Here is a tiny trained network, its code and every weight. The questions are about switching its units off for an input and a target symbol, where a switched-off unit gives its printed mean instead of its output.

import numpy as np


def w(rows, s, z=0):
    codes = np.array(rows[::2]) - 128.0
    scale = np.full(codes.shape[1], s)
    scale[-1] = z or s
    return codes * scale


def f(y):
    return np.maximum(y, 0)


def softmax(a):
    e = np.exp(a - a.max(-1, keepdims=True))
    return e / e.sum(-1, keepdims=True)


def log_softmax(a):
    a = a - a.max(-1, keepdims=True)
    return a - np.log(np.exp(a).sum(-1, keepdims=True))


def net(x, mask):
    ids = ['ΔΘΛΞαεζστφψω'.index(c) for c in x.split()]
    T = len(ids)
    res = E[ids] + P[:T]
    r = res
    for j in range(2):
        rows = slice(3 * j, 3 * j + 3)
        q, k, v = (r @ M[0][rows].T for M in (Q, K, V))
        z = softmax(np.where(np.tri(T) > 0, q @ k.T / 3**0.5, -1e9)) @ v
        o = O[0][rows]
        res = res + np.where(mask[j], z, o[:, -1]) @ o[:, :-1]
    y = f(res @ A[0][:, :-1].T + A[0][:, -1])
    res = res + np.where(mask[2:6], y, B[0][:, -1]) @ B[0][:, :-1]
    return log_softmax(res[-1] @ U[:, :-1].T + U[:, -1])


Q, K, V, O, A, B = {}, {}, {}, {}, {}, {}
E = w([
[113,54,94,198,118],'Δ',
[119,166,168,192,121],'Θ',
[122,2,105,211,166],'Λ',
[199,105,182,176,83],'Ξ',
[106,180,90,147,79],'α',
[157,102,129,50,72],'ε',
[138,224,31,115,185],'ζ',
[133,39,74,204,93],'σ',
[216,157,159,122,184],'τ',
[62,38,75,94,114],'φ',
[154,129,79,77,185],'ψ',
[90,41,219,137,120],'ω',
],0.017)
P = w([
[189,214,31,128,196],'0',
[176,197,49,124,176],'1',
[168,175,86,131,164],'2',
[155,157,110,125,150],'3',
[143,136,137,124,136],'4',
[131,117,160,120,125],'5',
[123,99,189,121,109],'6',
[114,80,217,114,97],'7',
[105,61,246,112,81],'8',
[98,52,253,115,79],'9',
],0.0055)
Q[0] = w([
[190,230,217,59,132],'h1',
[15,141,53,118,112],'h1',
[186,106,163,78,117],'h1',
[253,60,132,179,93],'h2',
[50,31,25,168,63],'h2',
[171,23,39,57,129],'h2',
],0.033)
K[0] = w([
[253,159,169,89,144],'h1',
[88,192,56,151,139],'h1',
[158,75,117,99,115],'h1',
[169,52,211,103,113],'h2',
[33,116,136,71,40],'h2',
[151,53,107,27,163],'h2',
],0.037)
V[0] = w([
[114,119,160,100,137],'h1',
[149,116,85,152,118],'h1',
[120,150,156,108,149],'h1',
[4,141,167,126,180],'h2',
[147,139,220,138,144],'h2',
[147,92,66,231,176],'h2',
],0.014)
O[0] = w([
[85,123,77,159,109,112],'h1',
[155,141,187,106,159,182],'h1',
[147,119,99,142,111,75],'h1',
[190,83,51,193,146,2],'h2',
[217,134,171,118,204,100],'h2',
[217,4,105,182,85,53],'h2',
],0.011,0.0051)
A[0] = w([
[144,132,87,156,145,254],'n1',
[177,251,63,157,156,102],'n2',
[161,192,48,101,186,135],'n3',
[86,107,162,172,129,127],'n4',
],0.027,0.0053)
B[0] = w([
[43,140,140,138,185,253],'n1',
[117,46,80,6,109,237],'n2',
[187,183,133,253,126,241],'n3',
[157,158,105,125,98,251],'n4',
],0.021,0.0078)
U = w([
[138,86,136,176,89,149],'Δ',
[133,83,131,84,187,81],'Θ',
[122,59,158,180,118,147],'Λ',
[161,83,213,140,118,141],'Ξ',
[142,94,103,90,72,105],'α',
[133,205,104,113,130,174],'ε',
[188,158,2,132,153,84],'ζ',
[174,95,127,170,51,166],'σ',
[239,150,80,107,167,118],'τ',
[47,125,77,189,70,2],'φ',
[194,169,81,203,119,102],'ψ',
[130,130,123,154,219,123],'ω',
],0.0082,0.009)

Each question gives the input, a string of symbols that net reads in full, and the target symbol t.
The units are the heads (3 rows each of Q, K, V and O) and the neurons (one row each of A and B). Each row of codes is followed by its name. A weight is (code - 128) times the scale printed after its matrix; where a second scale follows, it is the last column's (O, A, B and U).
mask holds one flag per unit, heads first, then neurons. A switched-off unit (its flag False) gives its mean, the last column of its rows in O or B, instead of its output. The means were averaged over made-up inputs and are rounded, as every weight is.
A unit's drop is (log p(t) with every unit on - log p(t) with that unit switched off) / (log p(t) with every unit on - log p(t) with every unit switched off).
The circuit of an input: a set's keep is (log p(t) with only the set's units on - log p(t) with every unit switched off) / (log p(t) with every unit on - log p(t) with every unit switched off). Starting from all 6 units, units are removed one at a time, each time the one whose removal leaves the highest keep (on an exact tie, the one counted first), for as long as the keep stays at least 0.8.
units of the circuit, in order: the units of the circuit, biggest drop first
k most important neurons: the k neurons with the biggest drops, biggest first
which heads matter: for each layer, one digit per head in row order, 1 if its drop is at least 0.15 and else 0, layers parted by /
input ω Λ α Λ α σ τ ε Ξ, target Ξ: units of the circuit, in order => [h2]
input α σ ε Λ ε ζ τ ε, target ε: which heads matter => 01
input α Δ φ α Δ, target φ: which heads matter => 01
input σ σ φ Λ ζ σ Θ σ, target φ: 2 most important neurons => [n1; n3]
input Ξ ψ ε Λ ζ ω σ, target ω: 3 most important neurons => [n1; n3; n4]
input ψ Λ ε Δ Θ Δ Ξ ψ Λ α, target α: which heads matter => 01
input ψ σ σ Θ, target Θ: which heads matter => 01
input ε ε ω Λ α, target α: which heads matter => 00
input σ ω Δ, target ω: 3 most important neurons => [n1; n3; n4]
input Θ Θ Θ τ Δ α ε ψ σ ω, target ω: units of the circuit, in order => [h2; h1; n1]
input ω φ ω ω σ ε σ Θ, target Θ: 2 most important neurons => [n2; n1]
input Θ Λ ω, target ω: which heads matter => 11
input σ Δ σ ζ Δ ψ Θ σ, target σ: 2 most important neurons => [n4; n1]
input ψ ε τ ζ ζ τ α Θ σ, target ε: units of the circuit, in order => [h2; n4]
input Λ α α ζ ψ ω Δ Λ, target ω: most important neuron => [n1]
input ω Δ ψ α α Δ, target ω: 2 most important neurons => [n1; n2]
input Ξ ε α Θ σ ζ ω ψ, target ψ: units of the circuit, in order => [n3; n2]
input ε ω φ Λ, target φ: units of the circuit, in order => [h2; n1]
input σ ε ε σ ε α ε φ α Λ, target φ: units of the circuit, in order => [h2; n1; h1]
input σ φ σ Θ ζ σ ψ Δ, target φ: 3 most important neurons => [n1; n3; n2]
